In the rows, 128 means zero.
Facts:
modro θ:lufem
gabo η:864 Δ:a γ:u μ:bredrel
klisa η:112 θ:skove Δ:k γ:t μ:troze
burudos η:864 Δ:a γ:s μ:pitrul
trista η:112 θ:gezos Δ:c γ:t μ:modro
trodam η:864 θ:puna Δ:c γ:t μ:troze
vifu η:864 θ:bopen γ:s μ:modro
kluple η:67 Δ:e γ:s μ:vugrek
grudre η:67 Δ:p γ:t μ:ripak
grelel η:864 θ:bugre Δ:c γ:s μ:pitrul
kegis η:67 θ:megor Δ:b γ:s μ:grezel
rotak η:864 θ:plede γ:s μ:bredrel
trepunal η:494 θ:badradrom Δ:j γ:s μ:veplek
skozi η:67 Δ:c γ:r μ:nudar
stuflo η:864 θ:dredrem Δ:p γ:r μ:bredrel
fizotek θ:vugrek
dredrem η:864 θ:tunan γ:t μ:fizotek
mastom η:112 θ:ragris γ:r μ:dradri
flupliflen η:494 Δ:b γ:r μ:ripak
ripak θ:distuk
kiku η:475 Δ:p γ:s μ:pledre
nebar η:67 θ:trugrom Δ:m γ:u μ:nudar
vugrek θ:feska
munar η:67 θ:klubrabos Δ:g γ:r μ:ripak
lirus η:112 Δ:e γ:u μ:pledre
dede η:67 θ:plepur Δ:g γ:t μ:veplek
dradri θ:nekas
soduk η:112 Δ:j γ:s μ:bredrel
trugrom η:67 θ:pobu Δ:q γ:t μ:ripak
badradrom η:475 θ:bruskun Δ:d γ:u μ:tragus
nutra η:475 θ:nudar Δ:i γ:u μ:ritra
ragris η:475 Δ:o γ:s μ:fizotek
mirek η:475 Δ:d γ:t μ:trogrok
klera η:494 γ:s μ:modro
misim η:67 Δ:a γ:r μ:klubrabos
klobro η:864 θ:ganir Δ:q γ:u μ:tunan
rudatran η:475 Δ:k γ:t μ:bredrel
vifles η:475 θ:sasek γ:r μ:tunan
stebras η:475 Δ:h γ:t μ:fika
rugeva η:494 θ:safarim γ:r μ:pledre
tetru η:112 γ:u μ:tunan
feko η:67 θ:kiku Δ:b γ:s μ:stupum
tibrun η:864 θ:trepunal γ:s μ:dradri
skove η:67 θ:vifles Δ:l γ:t μ:ripak
baflokol η:475 Δ:m γ:s μ:fika
bitren η:67 Δ:k γ:r μ:ripak
skorur η:475 Δ:o γ:r μ:dradri
grezel θ:grofak
stekam η:67 Δ:m γ:r μ:trogrok
toplem η:475 θ:logren Δ:a γ:r μ:pledre
seplom η:112 θ:lovol Δ:q γ:s μ:modro
debros η:494 Δ:p γ:s μ:grezel
stuflobun η:864 θ:dromu Δ:b γ:t μ:troze
drobrir η:864 Δ:d γ:r μ:troze
tunan θ:ripo
plidamem η:864 θ:replin Δ:d γ:r μ:veplek
bebritru η:265 Δ:j γ:r μ:dradri
bugran η:475 Δ:e γ:t μ:grezel
diton η:864 θ:fumas Δ:f γ:t μ:fika
teber η:864 θ:vobiva Δ:q γ:t μ:tragus
flitrifa η:265 Δ:h γ:r μ:dradri
goskim η:494 γ:t μ:veplek
fitinak η:112 Δ:p γ:t μ:pitrul
flurul η:475 θ:klisa Δ:b γ:r μ:trogrok
vibrer η:494 Δ:i γ:r μ:veplek
kipi η:494 Δ:e γ:r μ:trogrok
lofopu η:265 Δ:o γ:r μ:klubrabos
gagropak η:475 θ:meber γ:t μ:vugrek
mubris η:67 Δ:m γ:r μ:ripak
grotrir η:475 θ:fika Δ:b γ:u μ:pledre
flaru η:864 θ:skozi Δ:h γ:s μ:pitrul
mador η:475 Δ:f γ:t μ:vugrek
plede η:67 θ:gafubrik Δ:f γ:u μ:stupum
zokol η:265 Δ:g γ:u μ:stupum
gafubrik η:112 θ:sozur Δ:d γ:r μ:tunan
trupogrir η:475 θ:soduk Δ:c γ:t μ:bredrel
geba η:864 Δ:l γ:s μ:pitrul
stistavo η:475 Δ:m γ:t μ:klubrabos
feska η:494 θ:badin Δ:c γ:r μ:fika
vobiva η:475 Δ:c γ:t μ:ripak
fumas η:112 Δ:o γ:s μ:bredrel
renostel η:864 θ:lofopu Δ:g γ:t μ:klubrabos
gezos η:265 θ:mubris Δ:d γ:t μ:dradri
nubrik η:864 θ:stistavo Δ:q γ:r μ:trogrok
badin η:864 θ:drobrir Δ:b γ:t μ:veplek
trusos η:475 θ:grozar Δ:g γ:s μ:pitrul
stupum θ:mami
sasek η:265 θ:flaru Δ:g γ:r μ:fika
bebren η:112 Δ:e γ:t μ:modro
zigetros η:67 θ:peli Δ:f γ:t μ:grezel
safarim η:112 θ:vibrer Δ:h γ:r μ:klubrabos
mubram η:265 θ:dribre Δ:p γ:s μ:bradal
grinas η:67 θ:mekozin Δ:j γ:s μ:pitrul
trogrok θ:trokivan
distuk η:864 θ:skebil Δ:n γ:r μ:bredrel
togruzur η:475 γ:t μ:bredrel
kledri η:265 θ:klobro Δ:a γ:s μ:dradri
mami η:112 θ:fliluk Δ:e γ:t μ:bredrel
klogam η:494 θ:nebar Δ:q γ:s μ:pledre
grigik η:494 Δ:b γ:s μ:tragus
skebil η:864 Δ:h γ:r μ:vugrek
rabrum η:475 θ:stiskil Δ:h γ:r μ:trogrok
bugre η:67 Δ:b γ:t μ:bredrel
fika θ:grinas
grekek η:475 Δ:j γ:u μ:pledre
tromik η:112 θ:kledri γ:s μ:ritra
trifla η:67 θ:seplom Δ:k γ:r μ:klubrabos
trisok η:67 θ:pledre Δ:l γ:r μ:nudar
ritra θ:zefla
kora η:864 θ:diton γ:r μ:veplek
skolu η:112 Δ:c γ:t μ:fizotek
punu η:475 Δ:q γ:t μ:fika
bopen η:475 θ:trogrok γ:r μ:trogrok
vuno η:475 γ:r μ:tunan
lufi η:864 θ:drato Δ:l γ:r μ:vugrek
tobur η:864 Δ:h γ:r μ:nudar
lufem η:265 Δ:g γ:t μ:troze
sozur η:494 θ:teber Δ:d γ:s μ:ritra
kobus η:864 θ:rugeva Δ:i γ:u μ:pledre
ganir η:112 θ:gagropak γ:t μ:bradal
grozar η:864 θ:skigi γ:t μ:dradri
vokli η:475 θ:trodam Δ:c γ:s μ:ritra
lisas η:265 θ:skorur Δ:k γ:t μ:dradri
gripun η:864 Δ:c γ:u μ:tunan
drubim η:67 Δ:b γ:r μ:nudar
grofak η:475 Δ:h γ:t μ:ripak
pluklotuk η:67 θ:punu γ:s μ:grezel
klisku η:494 θ:felak Δ:h γ:s μ:veplek
viba η:112 θ:tromik Δ:a γ:t μ:troze
felak η:67 θ:bopli Δ:a γ:t μ:ripak
tukul η:475 θ:bebritru Δ:c γ:t μ:trogrok
logren η:494 θ:trifla Δ:d γ:t μ:ripak
nekas η:475 θ:pluklotuk γ:u μ:dradri
replin η:475 θ:veplek Δ:n γ:t μ:trogrok
plekikluk η:864 θ:modro Δ:e γ:r μ:ripak
ripo η:265 γ:s μ:pitrul
puna η:864 θ:plekikluk Δ:q γ:s μ:klubrabos
fliluk η:67 Δ:a γ:r μ:grezel
stugra η:475 θ:stuflobun Δ:c γ:r μ:dradri
plepur η:112 θ:dradri Δ:e γ:s μ:pitrul
bruskun η:475 θ:stuflo Δ:b γ:t μ:dradri
drato η:67 Δ:a γ:r μ:trogrok
lovol η:265 θ:bugran Δ:l γ:s μ:fika
pobu η:67 θ:plavi Δ:a γ:t μ:veplek
plavi η:112 Δ:o γ:r μ:ripak
dratrutar η:475 θ:mubram Δ:f γ:u μ:pledre
lalan η:475 Δ:n γ:u μ:pledre
nudar θ:viba
skigi η:67 θ:fitinak Δ:n γ:r μ:nudar
dromu η:475 θ:kora Δ:p γ:t μ:veplek
flatak η:494 θ:lufi Δ:h γ:s μ:bradal
buskam η:67 θ:flatak γ:u μ:stupum
fofle η:864 θ:ripak Δ:h γ:t μ:bredrel
pitrul θ:trupogrir
tuklu η:475 Δ:c γ:u μ:grezel
peli η:475 θ:baflokol Δ:k γ:r μ:tunan
bradal θ:vuno
klumom η:265 Δ:m γ:t μ:troze
bopli η:112 θ:grezel Δ:l γ:t μ:veplek
mekozin η:864 Δ:i γ:t μ:troze
tefletru η:67 θ:stebras Δ:a γ:s μ:fizotek
megor η:475 θ:toplem γ:r μ:trogrok
drumezo η:864 γ:s μ:pitrul
grotrivis η:475 θ:munar γ:r μ:trogrok
tragus θ:stupum
klubrabos θ:vokli
trokivan η:67 θ:trisok Δ:p γ:t μ:nudar
stiskil η:864 Δ:m γ:t μ:veplek
dribre η:494 θ:kobus Δ:q γ:r μ:veplek
meber η:475 θ:grekek Δ:e γ:s μ:bradal
zefla η:494 θ:fizotek Δ:k γ:t μ:veplek

Known rows:
[131 143 125 127 106 172 141 125 146 109 135 152 103 132 151 125 104 126
 108 111 148 123 143 127 116 100 120 130 166]: zefla
[127  95 133  93 137 113 153 134 105 144 128 128 120 139 143 130 151 123
 118 127 116 160 114 134  86  95 168 105 170]: debros
[152 118 146 146  89 155 144 140 151 136 137 157 121 143 152 140 153 137
 116 132 119 121 153 134  87 117 124 149 117]: badin
[128 112 123 137 115 121 139 132 174 127 134 157 136 149 125 152 135 147
 101 120 111 106 142 133  99 113  65 104 108]: fofle
[140 116 126 131 104 167 150 141 125 126 128 132 114 106 124 149 135 145
  86 132 134 129 114 128 102  96 145 126 140]: feko
[137 175 107 140 118 134 121 110 141 113 115 123 108 121 153 107 117 126
 167 117 138 117 128 122 174 142 131 150 139]: rugeva
[119 105 117 141 122 156 149 136 153 120 123 133 137 119 140 153 132 148
  79 120 142 110 126 139 109 109 123  87 164]: grinas
[118 153 150 119 158 111 114 164  84 213 177  94 148 142  99 161  67 117
 146 142 144 205  91 149  99 102 151 158 154]: zokol
[111 110 142 107 163  74 113 129 132 113 130 111 165 148  84 108 115 108
 125 126 104 135 142 111 136 156 102 120  93]: bebritru
[126 128  85 107 140 144 116 131 111 112  99 158 153 110 170  98  95 151
 132 129 169 122 143 133  87 108 134 142 152]: gagropak
[128 167 124 140 104 142 115  90 131  85  99 130  91 119 112  95 147 125
 170 130 124  90 141 118 202 179 138 138  53]: vugrek
[130  90 145 109 133 126 164 149 104 141 123 116 143 135 122 137 170 129
  84 141 104 139 130 141  73 107 172 108 130]: kluple
[114  80 147 115 156 102 127 138 120 123 128 127 164 150 101 109 133 128
 115 131 115 140 133 128 103 147 144 106 150]: klumom
[148 118 134 144  93 131 140 135 146 134 127 154 116 127 130 146 146 147
 125 137 116 119 129 138 103 118 118 142  99]: stuflobun
[112 219  56 134 157 149 108 157 123 232 148 134 174 118 181 191  76 154
 123 135 168 148 167 170  48  73  57 120  90]: klobro
[144  98 139 145 102 160 125 128 124 122 126 128 118  67 155 141 145 139
 114 132 127 130 123 131 130 108 130 136 149]: felak
[127 166 125 140 127 121 101  89 117  91 112 136  90 121 143  92 174 113
 132 138 139  49 116 121 224 182 127 152  42]: modro
[143 113 132 142 103 173 136 138 122 138 128 137 114 108 127 150 132 152
  99 135 133 135 109 122  96 101 146 132 164]: tefletru
[134  90 139  87 132 103 152 139 101 146 132 135 114 136 134 128 153 127
 114 128 106 158 113 131  88  89 167 111 177]: grigik

Rows:
No name comes twice in this set of rows, the named rows included.
[124 176 115 132 123 157 132 114 157 102 132 136 111 136 165 103 103 113
 145 108 149 100 163 117 154 135 103 137 127] => dribre
[131 114 125 150 112 175 143 135 135 135 125 131 121 118 139 147 148 150
  95 129 140 121 111 141 109 114 154 113 180] => pluklotuk
[125  94 138 151 140  91 137 136 149 145 164 169 115 150 192 155 179 137
  47 133 156  43  89 162 145 116  89 118 158] => puna
[112  64 153  95 142  77 115 126  98 117 131 134 137 114 164  94 115 114
 146 124 115 154 118 130 127 111 147 118 176] => vobiva
[116  66 160 111 145 109 133 146 109 133 133 129 158 162 108 124 121 137
 116 135 117 164 108 130  88 125 160 106 193] => ripo
[117 152 110 117 138 105 123 121 153  92 123 141 110 133 126 104  66 115
 128 105 143 114 141 111 160 126  73 131 125] => rabrum
[123 113 135 103 137 128 141 124 109 135 135 132 131 161 159 105 152 112
 127 121 117 141 135 119 103 121 176 114 177] => goskim
[120 122 123 120 121 177 150 138 154 112 143 159 113 141 169 132  99 132
  75 103 152 116 135 131  95  78 117  99 185] => klisku
[146 163 130 162 107 149 119 119 155 137 134 142 132 165 155 121 147 125
 166 132 127 108 160 125 130 163 114 157 105] => kora
[124  79 145  87 145  81 147 142 104 130 128 136 133 152 127 110 115 124
 120 125 129 163 112 135  89 100 171 121 189] => kiku
[113 118 131 125 149  93 110 112 119 133 125  95 160 102 146 119 172 101
 146 133  89 124 150 123 150 151 128 112 116] => mubris
[142 129 143 119 128  72 128 125 125 158 124 121 134 146 108 120 184 107
 160 146  75 134 154 125 123 150 130 143  51] => drobrir
[113 175 140 126 164 126 142 171 101 213 170  62 162 126  84 192 109 112
  87 146 133 179 124 156  95  94 144 126 116] => lirus
[118 146 156 109 136 144 115  93  97 101 119 128 118 167 128  77 175  91
 156 133  99 103 177 101 151 179 182 134  57] => veplek
[115 117 111 119 121 155 152 133 156 112 128 153 109 117 144 145  98 136
  86 105 141 118 119 135 107  78  98  87 169] => flatak

The same nodes again, as new rows of numbers:
Known rows:
[121 141 137 125 159 117 100 134 125 147 142 104 114 131 153  90 123 127
 164 130 106 142 172  84  92 128]: lufi
[132 141 130 161  85 152  95 104 144 163 133 143 124  70 109 155 139  97
  77 122 112 122 124 164 181 118]: bugran
[ 98 123  90 139 102 131 128 151 144 125  90 129 144 120 122 136 160 116
 154 133 157 123 121 137 138 133]: grigik
[140 120 157 118 163 126 136 107  89 117 175 128  95 167 173 131 131 190
 143  96 115 132  88  94 153 108]: grotrivis
[ 78 100  97 117 145 116 142 194 125 113  87 142 105 151 183 147 164 102
 190 102 153 138 108 101 133 111]: klogam
[163 146 141  98 157 123 152 120 130 143 141 146 119 135  90 141  93 140
 100 147 140 107 124 110  85 167]: sasek
[154 176 135 131 164 123 111 108 163 198 152 118 127 113  87 153 100 111
 105 172 112 108 140  92  68 169]: bebritru
[ 88 118 106 137 112 121 112 171 133 127 108 159 101  80 166 120 131  87
 166 136 147 135 140  99 147 117]: stuflobun
[155 142 121 135 183 135 168  86 104 145 182  99 125 208  96 107 132 168
  96 122  97 134 128  98  62 127]: fika
[ 82 116  97 153 127 126 129 163 124 133 114 157 108  80 160 132 128  67
 143 135 140 137 139 105 152 105]: diton
[116 100 116 126 127 141 148 163 153 119 103 124 156 114 106 164 130  88
 131 144 134 103  94 159 145 115]: kluple
[ 91  99 127 150  79 173 121 158 145 139 100 123 137  42 111 124 103  52
 146 154 122 121 153 150 109 135]: fumas
[132  93 163  93 131 120 159 115  95  79 156 138 112 155 158 129 116 195
 129  79 111 128  94 142 163 126]: nutra
[122 119 103 112 162  93 121 176 147  87  84 145 139 146 148 151 134 131
 139 136 167 128  66 135 179 118]: zigetros
[ 86 115  93 128 175 119 120 134 132 122  97 133 166 162 134 146 187 169
 143 117 163 118  96 124 199 139]: vifu
[154 130 128 147 173 136 175  91  91 138 188  97 117 193 104 114 127 161
 122 125  96 144 137  93  52 118]: troze
[ 59  94 101 136 168 137 132 180 124 120 104 146 125 118 166 145 155 132
 178 106 163 125  89  97 166 115]: rotak
[109 124 149 123  92 138  81 132 139 134 109 133  96 104 165 153 147 118
 123  93 128 136  98 150 176 130]: mirek
[133 149 125 130 110 112 149 109  94 134 130 126 126 168 154 110 158 120
 135 111 138 149 160 114 130 114]: klobro

Rows:
No name comes twice in this set of rows, the named rows included.
[118 159 136 149 120 151  13  96 180 200 123 118 141  80  94 157 158 116
  58 142 110 119 105 151 182 141] => stistavo
[161 136 164 147  55 154 134  78 103 144 167 114 124 107 104 122 115 119
 102 117 110 137 140 148 122 129] => grekek
[147 101 183  94 159 129 138 103 104  95 169 115 126 126 148 120 110 201
 130  91 103 124  95 121 155 159] => rabrum
[145 142 129 134 153 120 138 151 138 121 130 128 117 134 139 130 103 106
 147 157 113 145 108 114 101  98] => plede
[ 74  76 136 140 146 159  98 172 147 100 136 158  95  71 159 144 108 152
 164 115 115 107  63 116 166 111] => trusos
[171 146 174 135  99 157 110  74 120 148 179 103 132  76 102 106  96 137
  93 135  89 121 131 130 119 154] => skorur
[128 120 107 116 116 142 132 145 156 111  82 120 172 129  89 151 139 125
 119 149 145 121  84 170 157 129] => grinas
[173 177 142 112 155 116  88 107 130 129 122  89 154 197 120 114 128 155
 125 158 117 145 130 129  99 148] => trisok
[164 170 157 141 113 129 105 135 141 150 152  94 118 115 111  98  76 104
 158 185  98 147 148 113  62 126] => drato
[138 108 108 103 155  98 145 163 142 120  98 188 112 122 112 179 119 147
 118 131 182 108  60 114 160 161] => lisas
[120 110 144 110  61 135 125 120 119 103 108 137  93  95 149 134 134 120
 117  86 128 134 111 170 170 135] => trupogrir
[ 92 144  99 152 129 122 100 165 145 146 102 128 108 114 169 133 173  83
 145 127 144 139 138 104 147 104] => teber
[ 95 110 148 103 170 133  50 148 166 121 113 130 122  88 159 146 135 173
 120 111 132 117  66 122 204 144] => tukul
[131 153 111 147  95 139 107  91 148 160  99 126 159  88 104 127 158  78
  85 135 154 118 162 154 171 149] => mekozin
[160 179 125 167 166 151 138  50 118 176 189  73 137 191  72 119 143 140
  69 152  77 139 142 101  47 137] => pledre

The same nodes again, as new rows of numbers:
Known rows:
[133 177 155 107 197 177 164 124 131 150 162 162 106 145 133 119  91  59
 158 165 163 119  83 191 199  60 166 136 157 201 126 157 143 128 147 111
 112 110 144  99 109]: vibrer
[117 164 151 139 138 154 175  98 134 153 134 136 121 120 149 146  85  55
 170 170 133 136 125 159 134 136 148 164 167  95 105 150 152 159 120 103
 126 110 162  87 116]: kobus
[138 161 125 113 164 173 183 120 117 143 158 178  93 120 137 141  98  53
 155 183 154 117 107 177 142 104 136 134 168 161 114 150 122 153 173  82
 168  81 144  93 152]: rugeva
[ 90 162 134 140 179 169 164 113 129 125 140 129  94 143 134 138 108  80
 164 166 171 108 103 137 178 103 176 112 123 152 114 138 152 132 146 113
 153 106 159  99 151]: flitrifa
[ 72 153 137 160 155 172 163  87 132 151 146 136 125 135 126 150 112  97
 161 160 176 123 102 120 171  92 170  93  94 145 105 164 151 140 148 111
 156 110 159 108 138]: grofak
[129 168 143 133 154 172 196 101 132 177 179 191 140 122 123 127  96  47
 151 182 157 149 108 194 129  89 133 140 153 205 132 162 125 141 151  99
 155 116 114 110 106]: zefla
[122 133 144 164 184 176 174 134 127 105 152 151 107 170 110 137 111  85
 167 151 175 105  86 105 146  85 156 152 121 130 114 145 157 124 158 116
 136 104 197  79 134]: drato
[ 88 157 118 144 156 171 197 104 126 138 153 138  87 134 133 140 111  52
 153 185 174 119 129 152 131 135 165 108 135 144 127 100 124 144 148 110
 213 104 122 115 158]: sasek
[104 136 128 181 144 167 187  99 132 130 166 166 127 128 107 147 110  77
 163 172 166 130 112 125  85 123 133 152 119 152 119 142 140 138 165 110
 176 112 163  87 129]: mami
[109 155 138 144 182 173 175 116 130 105 143 146 110 153 126 128 109  69
 161 164 163 114 101 133 170  85 166 124 135 139 119 134 147 124 147 118
 121 104 160  88 138]: lofopu
[ 87 155 134 129 193 153 182 126 129  81 167 153 135 146 129 137 137  68
 148 162 143 118 112 137 149 100 169 121 160 164 125 124 150 121 160 113
 146  95 156  80 150]: drobrir
[ 91 155 137 151 142 153 183  97 131 140 159 150 138 112 134 150 107  67
 158 177 140 141 126 152 113 128 145 140 153 138 110 154 142 144 137  99
 158 109 152  84 137]: tibrun
[116 141 134 159 158 176 198 118 134 141 143 159 109 155 126 145 102  48
 153 182 167 120 116 133 141 102 137 134 143 111 117 120 122 131 142 104
 167 101 141  93 147]: peli
[124 132 130 172 160 179 200 122 130 127 154 166  97 160 111 140 106  61
 158 170 175 114 109 120 107 118 135 153 133 124 122 113 134 135 159 107
 186 104 161  89 139]: trisok
[106 166 145 120 173 173 161  96 122 129 164 178 134 110 135 143 120  81
 155 146 151 137 100 164 160  81 169 103 135 173 126 176 138 161 182 103
 133  96 149 103 113]: klera
[ 78 144 142 161 164 168 168 101 131 137 161 149 143 141 121 148 122  95
 150 151 173 127  98 121 159  87 166 109 105 159 111 160 152 133 149 110
 157 113 162 105 130]: punu
[ 84 169 142 146 166 157 158  91 136 123 146 131 144 124 127 133 103  84
 167 175 146 134 104 142 171  89 161 120 122 165 110 171 159 125 132 113
 101 117 161  84 130]: mekozin
[123 137 144 161 184 177 172 135 127 112 154 156 109 168 109 137 108  83
 163 147 172 106  82 108 150  83 155 161 118 135 113 142 156 122 158 119
 138 105 194  81 126]: misim
[ 93 139 136 176 138 166 189  95 134 158 152 158 133 132 119 151 101  72
 155 177 166 133 111 128 125 103 134 128 119 133 110 155 132 139 141 101
 171 112 149  96 138]: tukul

Rows:
No name comes twice in this set of rows, the named rows included.
[118 142 167 163 137 165 171 103 135 171 133 150 115 133 145 161  76  66
 165 157 158 130 111 141 136 116 147 151 147  71 104 146 137 158 122 105
 144 115 168  92 101] => nutra
[ 84 170 138 142 139 148 173  88 135 162 152 131 125 106 140 150  91  73
 162 182 147 136 123 159 129 130 154 137 140 141 108 156 150 149 130  99
 163 115 151  96 135] => flaru
[113 145 138 180 155 164 206 111 142 153 184 167 139 147 103 130  97  61
 152 172 175 140 104 151  83 118 133 169 126 191 133 133 147 125 145 121
 184 134 147  95 101] => bopli
[ 80 156 142 148 167 157 173  97 133 101 166 151 160 126 128 138 131  77
 155 152 135 138 116 137 136 101 168 112 145 149 126 151 148 136 154 118
 130 108 153  85 120] => geba
[119 147 135 128 149 168 190 105 122 141 179 196 133 103 133 150 112  61
 147 162 143 143 113 170 107 104 136 129 162 167 122 163 122 167 182  87
 172  91 144  97 124] => sozur
[ 79 159 143 145 168 156 165  95 135 114 160 144 151 121 132 143 122  80
 160 155 141 136 113 140 145 104 174 113 140 152 121 157 155 139 150 115
 128 110 159  90 120] => drumezo
[109 127 126 181 135 176 197  96 128 138 155 167 129 136 102 145 111  78
 162 170 171 134 113 112  88 116 126 141 104 134 117 142 134 145 163 105
 186 106 162  96 132] => skove
[ 77 159 180 147 148 158 146 108 129 150 150 179 112  94 151 179  89  70
 144 185 142 130 116 157 116 144 169 127 176 103 117 122 122 139 126 105
 160 104 174  49  80] => klobro
[107 159 142 142 182 150 206 142 144 132 186 160 135 153 127 139 108  42
 143 179 151 124 117 174 115 115 146 165 186 177 127 114 143 111 135 103
 182 117 144  82 128] => plidamem
[ 58 160 119 151 144 156 189  79 133 139 162 143 126 106 135 147 116  59
 150 193 160 141 137 162 119 130 161  90 130 170 128 130 126 142 145 107
 197 116 111 110 146] => renostel
[144 172 185 149 181 184 164 109 132 153 138 145 143 153 151 150 116  69
 165  84 144 138 122 181 140 123 209 126 192 105 146 145 175 169 134 135
 158 130 176  96  37] => veplek
[ 97 149 139 150 182 170 177 125 130 116 153 148 118 162 126 142 120  74
 152 155 171 110  98 124 172  84 167 117 129 135 117 129 145 126 154 114
 155 102 164  95 141] => vuno
[116 131 147 148 140 173 203 117 125 140 155 165 139 142 139 154 118  60
 146 139 148 142 121 135 101 130 146 151 160  89 109 127 146 170 143  98
 191 105 162 110 117] => badradrom
[110 133 136 177 141 168 191 100 131 136 165 161 122 126 119 148 109  75
 166 161 158 136 115 130  82 132 137 159 129 136 121 140 144 151 159 112
 178 109 166  93 118] => plepur

